Here is a tiny trained network, its code and every weight. The questions are about switching its units off for an input and a class, where a switched-off unit gives its printed mean instead of its output.

import numpy as np


def w(rows, s, z=0):
    codes = np.array(rows[::2]) - 128.0
    scale = np.full(codes.shape[1], s)
    scale[-1] = z or s
    return codes * scale


def f(y):
    return np.maximum(y, 0)


def log_softmax(a):
    a = a - a.max(-1, keepdims=True)
    return a - np.log(np.exp(a).sum(-1, keepdims=True))


def net(x, mask):
    res = np.array(x, float).reshape(1, 2) / 4 @ E
    y = f(res @ A[0][:, :-1].T + A[0][:, -1])
    res = res + np.where(mask, y, B[0][:, -1]) @ B[0][:, :-1]
    return log_softmax(res[-1] @ U[:, :-1].T + U[:, -1])


A, B = {}, {}
E = w([
[198,79,74,23,54,28,112,74,15],'x0',
[122,2,107,246,176,144,34,95,87],'x1',
],0.0094)
A[0] = w([
[151,225,217,32,92,135,225,173,154,3],'N1',
[80,61,84,188,154,107,13,73,44,66],'N2',
[190,63,120,38,58,63,92,78,69,99],'N3',
[86,120,253,196,138,178,126,213,254,200],'N4',
[121,69,82,113,214,180,65,87,129,25],'N5',
[64,74,81,250,188,139,113,52,94,123],'N6',
],0.0087,0.0057)
B[0] = w([
[153,31,135,64,219,89,80,2,208,220],'N1',
[189,139,134,93,205,108,4,35,135,197],'N2',
[54,120,48,163,228,188,64,89,5,220],'N3',
[116,177,86,100,160,221,15,88,29,252],'N4',
[131,75,161,39,179,43,115,80,190,159],'N5',
[125,108,145,70,117,64,29,27,148,204],'N6',
],0.0084,0.017)
U = w([
[88,75,107,137,173,195,77,103,84,153],'0',
[168,25,173,49,168,77,88,61,233,38],'1',
[150,115,122,98,139,144,72,110,94,254],'2',
[161,185,193,203,84,23,185,241,201,2],'3',
[110,192,206,216,87,35,211,255,179,2],'4',
[153,155,207,195,59,77,191,192,181,2],'5',
[137,164,165,198,42,65,186,225,215,2],'6',
],0.0097,0.006)

Each question gives the input, the list of numbers given to net, and the class t.
The units are the neurons (one row each of A and B). Each row of codes is followed by its name. A weight is (code - 128) times the scale printed after its matrix; where a second scale follows, it is the last column's (A, B and U).
mask holds one flag per neuron, in row order. A switched-off neuron (its flag False) gives its mean, the last column of its row in B, instead of its output. The means were averaged over made-up inputs and are rounded, as every weight is.
A unit's drop is (log p(t) with every unit on - log p(t) with that unit switched off) / (log p(t) with every unit on - log p(t) with every unit switched off).
The circuit of an input: a set's keep is (log p(t) with only the set's units on - log p(t) with every unit switched off) / (log p(t) with every unit on - log p(t) with every unit switched off). Starting from all 6 units, units are removed one at a time, each time the one whose removal leaves the highest keep (on an exact tie, the one counted first), for as long as the keep stays at least 0.8.
units of the circuit, in order: the units of the circuit, biggest drop first
most important unit: the unit with the biggest drop
top k neurons: the k neurons with the biggest drops, biggest first
drop of u: that unit's drop, to one decimal
input [-6,8], class 1: most important unit => N6
input [-2,3], class 2: units of the circuit, in order => N1; N3
input [-1,1], class 2: top 2 neurons => N3; N1
input [-3,2], class 2: units of the circuit, in order => N3; N1
input [-3,5], class 1: top 2 neurons => N3; N6
input [0,-4], class 1: top 3 neurons => N3; N4; N1
input [6,7], class 1: top 3 neurons => N4; N2; N5
input [-6,-7], class 1: top 2 neurons => N1; N3
input [4,-3], class 0: top 2 neurons => N3; N6
input [-5,-7], class 1: top 2 neurons => N1; N3
input [6,8], class 1: top 2 neurons => N2; N4
input [5,8], class 1: drop of N4 => 0.2
input [8,1], class 0: drop of N3 => 1.0
input [7,-4], class 0: drop of N3 => 1.3
input [8,-3], class 0: top neuron => N3
